Below is a small trained network, with its code and all its weights. Each question gives an input and a target symbol and asks what happens when units are switched off, that is, made to give their printed mean instead of their output.

import numpy as np


def w(rows, s, z=0):
    codes = np.array(rows[::2]) - 128.0
    scale = np.full(codes.shape[1], s)
    scale[-1] = z or s
    return codes * scale


def f(y):
    return y / 2 * (1 + np.tanh(0.7978845608 * (y + 0.044715 * y**3)))


def softmax(a):
    e = np.exp(a - a.max(-1, keepdims=True))
    return e / e.sum(-1, keepdims=True)


def log_softmax(a):
    a = a - a.max(-1, keepdims=True)
    return a - np.log(np.exp(a).sum(-1, keepdims=True))


def net(x, mask):
    ids = ['αβγεζηθξπστψω'.index(c) for c in x.split()]
    T = len(ids)
    res = E[ids] + P[:T]
    u = 0
    for l in range(2):
        r = res
        for j in range(3):
            rows = slice(2 * j, 2 * j + 2)
            q, k, v = (r @ M[l][rows].T for M in (Q, K, V))
            z = softmax(np.where(np.tri(T) > 0, q @ k.T / 2**0.5, -1e9)) @ v
            o = O[l][rows]
            res = res + np.where(mask[u + j], z, o[:, -1]) @ o[:, :-1]
        u += 3
        y = f(res @ A[l][:, :-1].T + A[l][:, -1])
        res = res + np.where(mask[u : u + 4], y, B[l][:, -1]) @ B[l][:, :-1]
        u += 4
    return log_softmax(res[-1] @ U[:, :-1].T + U[:, -1])


Q, K, V, O, A, B = {}, {}, {}, {}, {}, {}
E = w([
[78,71,99,162],'α',
[198,229,141,87],'β',
[211,88,199,74],'γ',
[230,188,131,61],'ε',
[77,201,31,173],'ζ',
[175,34,104,55],'η',
[102,16,139,240],'θ',
[140,214,124,64],'ξ',
[122,220,165,247],'π',
[96,46,29,109],'σ',
[46,154,130,170],'τ',
[78,109,148,127],'ψ',
[175,215,235,152],'ω',
],0.011)
P = w([
[2,230,145,6],'0',
[83,115,149,98],'1',
[185,119,16,196],'2',
[98,81,177,126],'3',
[82,100,141,125],'4',
[200,97,14,222],'5',
[105,56,183,145],'6',
[162,154,157,69],'7',
[196,76,10,220],'8',
[116,57,181,143],'9',
[100,170,153,66],'10',
],0.0098)
Q[0] = w([
[153,188,43,213],'L0H0',
[73,156,230,103],'L0H0',
[129,150,250,111],'L0H1',
[186,142,75,172],'L0H1',
[138,186,65,95],'L0H2',
[225,136,129,116],'L0H2',
],0.013)
K[0] = w([
[69,199,116,118],'L0H0',
[187,106,106,200],'L0H0',
[157,116,155,98],'L0H1',
[102,163,111,7],'L0H1',
[95,155,129,65],'L0H2',
[149,137,176,55],'L0H2',
],0.015)
V[0] = w([
[49,225,119,77],'L0H0',
[164,9,104,32],'L0H0',
[148,62,21,119],'L0H1',
[175,83,170,62],'L0H1',
[255,134,37,109],'L0H2',
[177,51,128,101],'L0H2',
],0.008)
O[0] = w([
[40,183,98,131,253],'L0H0',
[167,55,89,2,126],'L0H0',
[39,34,87,204,55],'L0H1',
[195,119,146,74,123],'L0H1',
[201,193,128,74,84],'L0H2',
[67,126,134,182,83],'L0H2',
],0.0071,0.0037)
A[0] = w([
[143,79,129,197,135],'L0N0',
[254,133,96,179,159],'L0N1',
[187,146,105,128,156],'L0N2',
[196,135,187,139,2],'L0N3',
],0.0093,0.01)
B[0] = w([
[128,165,120,93,170],'L0N0',
[2,91,132,132,253],'L0N1',
[129,106,86,238,208],'L0N2',
[156,176,144,119,124],'L0N3',
],0.0093,0.0044)
Q[1] = w([
[213,152,101,145],'L1H0',
[19,157,98,171],'L1H0',
[93,147,42,131],'L1H1',
[168,148,57,151],'L1H1',
[148,146,87,151],'L1H2',
[19,142,221,11],'L1H2',
],0.012)
K[1] = w([
[169,102,51,202],'L1H0',
[96,246,90,103],'L1H0',
[42,148,139,82],'L1H1',
[153,155,140,66],'L1H1',
[110,130,144,162],'L1H2',
[192,56,148,244],'L1H2',
],0.013)
V[1] = w([
[44,138,191,73],'L1H0',
[180,125,106,126],'L1H0',
[124,63,153,114],'L1H1',
[87,90,128,59],'L1H1',
[71,74,50,187],'L1H2',
[236,187,8,123],'L1H2',
],0.012)
O[1] = w([
[229,138,83,182,249],'L1H0',
[129,165,99,102,77],'L1H0',
[48,121,150,170,80],'L1H1',
[242,80,127,92,150],'L1H1',
[181,153,30,184,134],'L1H2',
[3,180,96,65,62],'L1H2',
],0.012,0.016)
A[1] = w([
[106,135,152,144,61],'L1N0',
[1,204,51,26,72],'L1N1',
[151,173,162,64,1],'L1N2',
[253,194,74,143,100],'L1N3',
],0.0077,0.0081)
B[1] = w([
[35,1,206,110,125],'L1N0',
[217,141,78,143,136],'L1N1',
[78,71,120,195,130],'L1N2',
[24,132,161,78,254],'L1N3',
],0.012,0.034)
U = w([
[45,71,77,123,80],'α',
[127,218,118,84,190],'β',
[205,102,168,114,142],'γ',
[159,181,60,76,253],'ε',
[42,181,36,110,152],'ζ',
[147,45,62,60,102],'η',
[106,74,55,246,198],'θ',
[99,172,153,23,68],'ξ',
[104,225,130,233,160],'π',
[54,76,2,73,84],'σ',
[38,129,162,134,72],'τ',
[93,93,174,97,89],'ψ',
[178,183,215,162,156],'ω',
],0.0088,0.006)

Each question gives the input, a string of symbols that net reads in full, and the target symbol t.
The units are the heads (2 rows each of Q, K, V and O) and the neurons (one row each of A and B). Each row of codes is followed by its name. A weight is (code - 128) times the scale printed after its matrix; where a second scale follows, it is the last column's (O, A, B and U).
mask holds one flag per unit, layer by layer, with each layer's heads first. A switched-off unit (its flag False) gives its mean, the last column of its rows in O or B, instead of its output. The means were averaged over made-up inputs and are rounded, as every weight is.
A unit's drop is (log p(t) with every unit on - log p(t) with that unit switched off) / (log p(t) with every unit on - log p(t) with every unit switched off).
The circuit of an input: a set's keep is (log p(t) with only the set's units on - log p(t) with every unit switched off) / (log p(t) with every unit on - log p(t) with every unit switched off). Starting from the 12 units with the biggest drops (on a tie, the unit counted first), units are removed one at a time, each time the one whose removal leaves the highest keep (on an exact tie, the one counted first), for as long as the keep stays at least 0.8.
circuit, biggest first: the units of the circuit, biggest drop first
top k neurons: the k neurons with the biggest drops, biggest first
k most important neurons of layer l: the k neurons of layer l with the biggest drops, biggest first
input ζ ε θ, target ζ: circuit, biggest first -> (L1N3, L0H0, L1H2, L1H1)
input τ ξ π ξ, target π: circuit, biggest first -> (L0H0, L1H1)
input ψ τ η η ε η σ η ε ζ, target ζ: circuit, biggest first -> (L1H2, L0N2)
input γ ψ θ γ θ τ, target γ: circuit, biggest first -> (L1H2, L1N3, L0H1)
input ξ τ α γ θ τ, target ξ: circuit, biggest first -> (L0H1, L1H2)
input γ γ ψ σ ω ε β ψ β, target γ: circuit, biggest first -> (L1H2, L1H1)
input η α ε, target η: circuit, biggest first -> (L1H1, L0H0)
input η ε σ ε α α ξ θ ζ σ, target σ: circuit, biggest first -> (L1H2, L0H0)
input θ ε ω β ψ θ α, target θ: circuit, biggest first -> (L1N3, L0H1)
input θ ξ ε τ ω ε ε η ω, target θ: circuit, biggest first -> (L0N1, L1N3, L1H1)
input γ γ θ ψ ξ γ, target γ: circuit, biggest first -> (L1N3, L1H2, L0H1)
input τ τ ψ σ τ τ θ ζ ε, target τ: circuit, biggest first -> (L1N3, L0H0, L1H2)
input α θ π ζ η τ ζ, target ζ: top 3 neurons -> (L1N3, L0N1, L0N2)
input ξ τ ζ, target ξ: top 2 neurons -> (L1N3, L0N2)
input ε ξ τ τ ε ω, target ε: top 4 neurons -> (L1N3, L0N2, L0N1, L1N1)
input σ θ γ, target σ: top 2 neurons -> (L1N3, L0N1)
input ψ τ ε α ψ β ε ε ξ, target ψ: most important neuron of layer 0 -> (L0N2)
input β ψ ω η ψ ε τ ε ζ, target β: top 2 neurons -> (L1N3, L0N1)
input η γ ε τ α σ ω ε γ, target η: top 3 neurons -> (L0N2, L1N3, L0N1)
input η ω α ξ γ ζ, target η: top neuron -> (L0N2)
input β θ ψ θ, target θ: top 2 neurons -> (L0N0, L0N2)
input η γ η, target η: top neuron -> (L0N2)
input ε ε α β η θ η η γ, target ε: top 3 neurons -> (L1N3, L0N2, L1N1)
